Below are the code and all the weights of a small trained network. Each question names an input and a class and asks about switching units off, where a switched-off unit gives its printed mean instead of its output.

import numpy as np


def w(rows, s, z=0):
    codes = np.array(rows[::2]) - 128.0
    scale = np.full(codes.shape[1], s)
    scale[-1] = z or s
    return codes * scale


def norm(h):
    return h / np.sqrt((h * h).mean(-1, keepdims=True) + 1e-5)


def f(y):
    return y / 2 * (1 + np.tanh(0.7978845608 * (y + 0.044715 * y**3)))


def log_softmax(a):
    a = a - a.max(-1, keepdims=True)
    return a - np.log(np.exp(a).sum(-1, keepdims=True))


def net(x, mask):
    res = np.array(x, float).reshape(1, 7) / 4 @ E
    u = 0
    for l in range(4):
        y = f(norm(res) @ A[l][:, :-1].T + A[l][:, -1])
        res = res + np.where(mask[u : u + 4], y, B[l][:, -1]) @ B[l][:, :-1]
        u += 4
    return log_softmax(norm(res)[-1] @ U[:, :-1].T + U[:, -1])


A, B = {}, {}
E = w([
[167,144,128,152,22,110,153,112,192],'x0',
[200,45,41,104,64,103,119,155,120],'x1',
[40,148,85,97,114,149,119,145,68],'x2',
[126,61,127,88,79,177,116,144,118],'x3',
[42,89,81,57,191,88,195,111,173],'x4',
[88,108,106,153,161,110,101,86,170],'x5',
[1,174,141,223,168,158,249,202,134],'x6',
],0.0068)
A[0] = w([
[200,4,148,184,86,169,21,130,221,68],'L0N1',
[193,176,111,107,69,138,41,118,132,162],'L0N2',
[220,81,135,251,66,64,114,207,212,153],'L0N3',
[32,45,159,186,93,112,28,145,227,2],'L0N4',
],0.0042,0.0017)
B[0] = w([
[149,169,49,135,112,182,140,94,90,252],'L0N1',
[156,180,94,106,223,254,165,205,152,240],'L0N2',
[67,201,104,168,82,56,168,142,220,243],'L0N3',
[112,207,70,65,151,81,126,134,165,122],'L0N4',
],0.008,0.0027)
A[1] = w([
[72,38,90,151,117,195,142,138,1,162],'L1N1',
[114,91,89,163,153,97,143,85,155,9],'L1N2',
[155,104,100,170,178,177,140,42,109,136],'L1N3',
[90,125,46,125,102,67,93,129,150,166],'L1N4',
],0.0062,0.0016)
B[1] = w([
[116,98,99,55,77,71,151,243,79,252],'L1N1',
[198,3,116,101,133,209,174,54,109,131],'L1N2',
[120,168,212,2,224,147,71,114,139,164],'L1N3',
[92,159,196,122,118,138,192,167,120,192],'L1N4',
],0.0076,0.0033)
A[2] = w([
[113,125,77,142,168,2,130,252,78,146],'L2N1',
[172,187,132,158,34,165,160,110,175,255],'L2N2',
[90,207,235,152,141,112,201,68,124,181],'L2N3',
[218,123,91,70,176,48,203,31,190,207],'L2N4',
],0.0053,0.00034)
B[2] = w([
[22,128,87,106,10,68,123,78,171,250],'L2N1',
[186,127,99,181,118,117,133,179,128,251],'L2N2',
[205,95,135,149,247,149,138,3,63,215],'L2N3',
[85,58,254,66,110,246,48,82,207,245],'L2N4',
],0.0086,0.0031)
A[3] = w([
[106,87,145,146,103,2,126,62,232,36],'L3N1',
[36,114,67,132,160,217,187,133,44,213],'L3N2',
[242,118,93,200,67,107,233,174,211,175],'L3N3',
[21,137,27,59,121,157,171,142,85,7],'L3N4',
],0.0051,0.0016)
B[3] = w([
[143,147,185,39,112,152,50,130,139,144],'L3N1',
[91,126,141,141,59,60,168,117,43,210],'L3N2',
[188,164,84,246,91,103,136,150,170,252],'L3N3',
[153,162,116,77,96,159,162,197,90,220],'L3N4',
],0.011,0.0039)
U = w([
[117,49,220,42,127,167,77,73,244,81],'0',
[27,118,124,52,46,14,222,230,91,173],'1',
[207,130,126,61,137,174,13,164,75,18],'2',
[192,183,114,222,65,116,138,157,254,252],'3',
[72,144,218,185,221,89,154,60,100,170],'4',
],0.0088,0.0015)

Each question gives the input, the list of numbers given to net, and the class t.
The units are the neurons (one row each of A and B). Each row of codes is followed by its name. A weight is (code - 128) times the scale printed after its matrix; where a second scale follows, it is the last column's (A, B and U).
mask holds one flag per neuron, layer by layer. A switched-off neuron (its flag False) gives its mean, the last column of its row in B, instead of its output. The means were averaged over made-up inputs and are rounded, as every weight is.
A unit's drop is (log p(t) with every unit on - log p(t) with that unit switched off) / (log p(t) with every unit on - log p(t) with every unit switched off).
The circuit of an input: a set's keep is (log p(t) with only the set's units on - log p(t) with every unit switched off) / (log p(t) with every unit on - log p(t) with every unit switched off). Starting from the 12 units with the biggest drops (on a tie, the unit counted first), units are removed one at a time, each time the one whose removal leaves the highest keep (on an exact tie, the one counted first), for as long as the keep stays at least 0.8.
units of the circuit, in order: the units of the circuit, biggest drop first
most important unit: the unit with the biggest drop
top k neurons: the k neurons with the biggest drops, biggest first
k most important neurons of layer l: the k neurons of layer l with the biggest drops, biggest first
drop when u is switched off: that unit's drop, to one decimal
input [0,-5,5,-2,-4,-5,0], class 4: top neuron	L2N3
input [-4,2,-7,4,-8,3,-4], class 3: top 2 neurons	L0N3, L2N3
input [7,-8,-1,-4,-4,5,1], class 4: top 2 neurons	L2N3, L1N1
input [-7,-8,3,7,7,-2,-7], class 1: units of the circuit, in order	L2N4, L3N2
input [6,6,8,-6,1,4,-1], class 3: top 4 neurons	L1N1, L3N3, L2N2, L1N2
input [7,-8,3,6,4,6,3], class 4: top 3 neurons	L2N3, L1N1, L2N1
input [0,-5,4,-8,-7,0,-4], class 4: top 2 neurons	L1N1, L3N4
input [3,6,5,5,-2,-6,-5], class 3: top 3 neurons	L3N3, L2N4, L1N3
input [7,2,-1,3,6,-3,5], class 3: top 2 neurons	L3N3, L1N1
input [-2,0,-6,0,1,5,5], class 4: top 3 neurons	L1N1, L2N3, L2N1
input [1,-5,-4,5,8,7,3], class 0: top 2 neurons	L2N4, L1N2
input [-1,8,1,-6,-2,-5,-5], class 3: top 2 neurons	L0N3, L3N3
input [6,3,8,4,-3,-8,-6], class 3: 2 most important neurons of layer 2	L2N4, L2N2
input [-7,5,-6,-8,6,6,5], class 0: most important unit	L2N4
input [7,-5,3,-6,8,-2,7], class 4: drop when L2N3 is switched off	1.0
input [1,5,-5,-7,8,-6,2], class 0: drop when L2N4 is switched off	0.5
input [-6,6,3,0,-7,4,3], class 1: drop when L3N1 is switched off	0.0
